[[124, 127, 141, 127, 125], [99, 104, 119, 104, 151], [141, 130, 130, 122, 129]] ⇒ 99
[[103, 136, 118, 150, 132, 117, 121], [142, 132, 119, 141, 131, 136, 142]] ⇒ 142
[[125, 117, 137, 136, 106, 130, 132], [126, 119, 114, 124, 117, 144, 108], [116, 119, 124, 126, 140, 111, 152]] ⇒ 126
[[137, 112, 138, 140, 99], [143, 105, 144, 154, 146]] ⇒ 143
[[117, 121, 125, 132, 131], [146, 130, 124, 126, 155]] ⇒ 146
[[120, 113, 131, 117, 117], [121, 114, 103, 127, 127], [122, 113, 104, 127, 128]] ⇒ 121
[[135, 138, 146, 122], [116, 133, 140, 128], [115, 129, 153, 117]] ⇒ 116
[[128, 127, 128, 128, 101], [128, 129, 128, 128, 122], [130, 127, 132, 128, 103]] ⇒ 128
[[104, 142, 144, 134, 147], [136, 132, 133, 119, 135], [133, 110, 118, 117, 150]] ⇒ 136
---
[119 125 131 119 125 124  99] result: 125

[[151 153 114 122 115 151]
 [122 139 130 131 132 127]] result: 139

[[130 133 127 143 115]
 [127 130 125 150 110]] result: 130

[[131 109 102 131 123 107 107]
 [123 121 129 135 134 136 137]] result: 121

[143 143 150 138 156] result: 143

[[122 121 135 125 125 134 143]
 [144 127 126 104 127 117 126]] result: 127

[[141 134 124 151 132 112]
 [133 132 123 148 108 110]] result: 132

[[131 112 122 117 142 124]
 [136 134 144 122 153 147]
 [115 154 130 128 121 119]] result: 154

[115 137  99 103 124 133] result: 137

[139 101 119 104] result: 101
---
[122 129 142 135 107 121] --> 122
[142 121 101 113] --> 142
[155 130 129 101] --> 155
[123 138 131 124 103] --> 123
[128 129 125 126 129 100 141] --> 128
[132 141 111 124 127 106] --> 132
---
[[115 113 136 128]
 [119 154 155 152]
 [107 153 123 148]] >> 123

[[134 129 123 130 124 130 127]
 [103 128 156 133 137 122 127]
 [124 125 134 127 126 131 124]] >> 131

[[111 116 149 134 130 102 120]
 [140 147 114 120 122 125 105]
 [134 119 105 102 148 136 121]] >> 136

[[105 154 123 126 146]
 [146 129  98 108 130]
 [153 118 104 111 123]] >> 111

[[137 134 121 137]
 [101 131 157 127]
 [112 137 144 123]] >> 144

[[112 121 136 131]
 [130 126 125 114]
 [104 110 134 105]] >> 134

[[116 149 134 153 132]
 [ 98 133 120 121 112]
 [124 148 136 156 137]] >> 156

[[141 123 126 126 124]
 [153 147 126 148 154]
 [129 100 111 109 113]] >> 109

[[131 123 134 113 156]
 [129 141 140 128 112]
 [145 136 116 130 115]] >> 130

[[104 124 129 124 124 132 111]
 [132 119 135 114 122 149 115]
 [127 127 113 133 118 101 134]] >> 101
---
[141 157 141 142 130 139] gives 130

[145 112 138 113 155 131 120] gives 155

[[111 121 120 141 117 108 134]
 [120 120 149 127 133 149 129]
 [100 111 130 140 127 116 132]] gives 117

[144 126 119 121 156] gives 156

[[124 103 130 116]
 [123 112 121 137]
 [144 133 136 129]] gives 123

[137 116 108 105 132 113] gives 132
---
(138, 135, 129, 130, 156, 137, 118) → 130
(126, 133, 156, 143, 125, 114) → 126
(132, 147, 139, 149, 117) → 139
(120, 149, 147, 123, 134) → 134
((127, 117, 138, 128, 125, 131), (129, 138, 155, 98, 145, 135)) → 125
(126, 106, 141, 139) → 139
(129, 104, 115, 116, 134, 131, 105) → 115
---
[118 121 111 104 120] Out: 121, 120

[[133 106 126 128]
 [127 131 126 141]] Out: 141, 133

[[143 114 135 118 102 127]
 [145 114 136 120 102 129]] Out: 145, 143

[100 132 136 118] Out: 136, 132

[[135 134 139 120 152]
 [118 122 140 129 118]] Out: 152, 140

[102 117 150 125 120 127] Out: 150, 127

[[110 113 106 123 129 143]
 [134 144 102 148 135 115]
 [112 151 145 125 139 141]] Out: 151, 148

[126 136 152 141] Out: 152, 141

[120 142 121 137 150 144] Out: 150, 144
---
(127, 104, 100, 113, 118, 139, 120) Out: 100
(152, 122, 123, 135) Out: 123
(106, 103, 138, 138, 117) Out: 138
(135, 139, 138, 134, 155, 124, 135) Out: 138
(114, 127, 157, 126, 124) Out: 157
(131, 141, 122, 126, 155) Out: 122
---
[[145 117 125 135 109 119 132]
 [139 112 119 113 156 121 138]
 [124 138 124 119 117 145 101]] >> 124

[[ 98 132 119 142 136 136]
 [123 118 126 119 114 102]
 [138 104 147 120 125 122]] >> 104

[134 137 101 142 108] >> 134

[129 116 156 122 138 109 100] >> 156

[156 126 129 111 133] >> 156

[150 136 106 107 130 119 147] >> 106

[[135 137 149 116 110 133]
 [115 121 129 117 127 133]
 [125 121 142 102 126 149]] >> 121

[155 115 136 145 149 148] >> 115

[138 118  98 145 122 151 149] >> 98

[[135 143 134 133 138 127]
 [127 126 112 137 127 125]
 [115 139 114 123 106 128]] >> 139
---
[[112 152 131 107]
 [149 125 112 126]
 [137 136 136 110]]	137

[141 152 122 129 119 146 154]	141

[119 105 134 146 124 128]	119

[124 118 131 152 122 129 113]	124

[145 144 136 150 129]	145

[153 139 131 134 148 140 108]	153

[103 122 126 137 121 119 118]	103

[153 132 143 125 152]	153
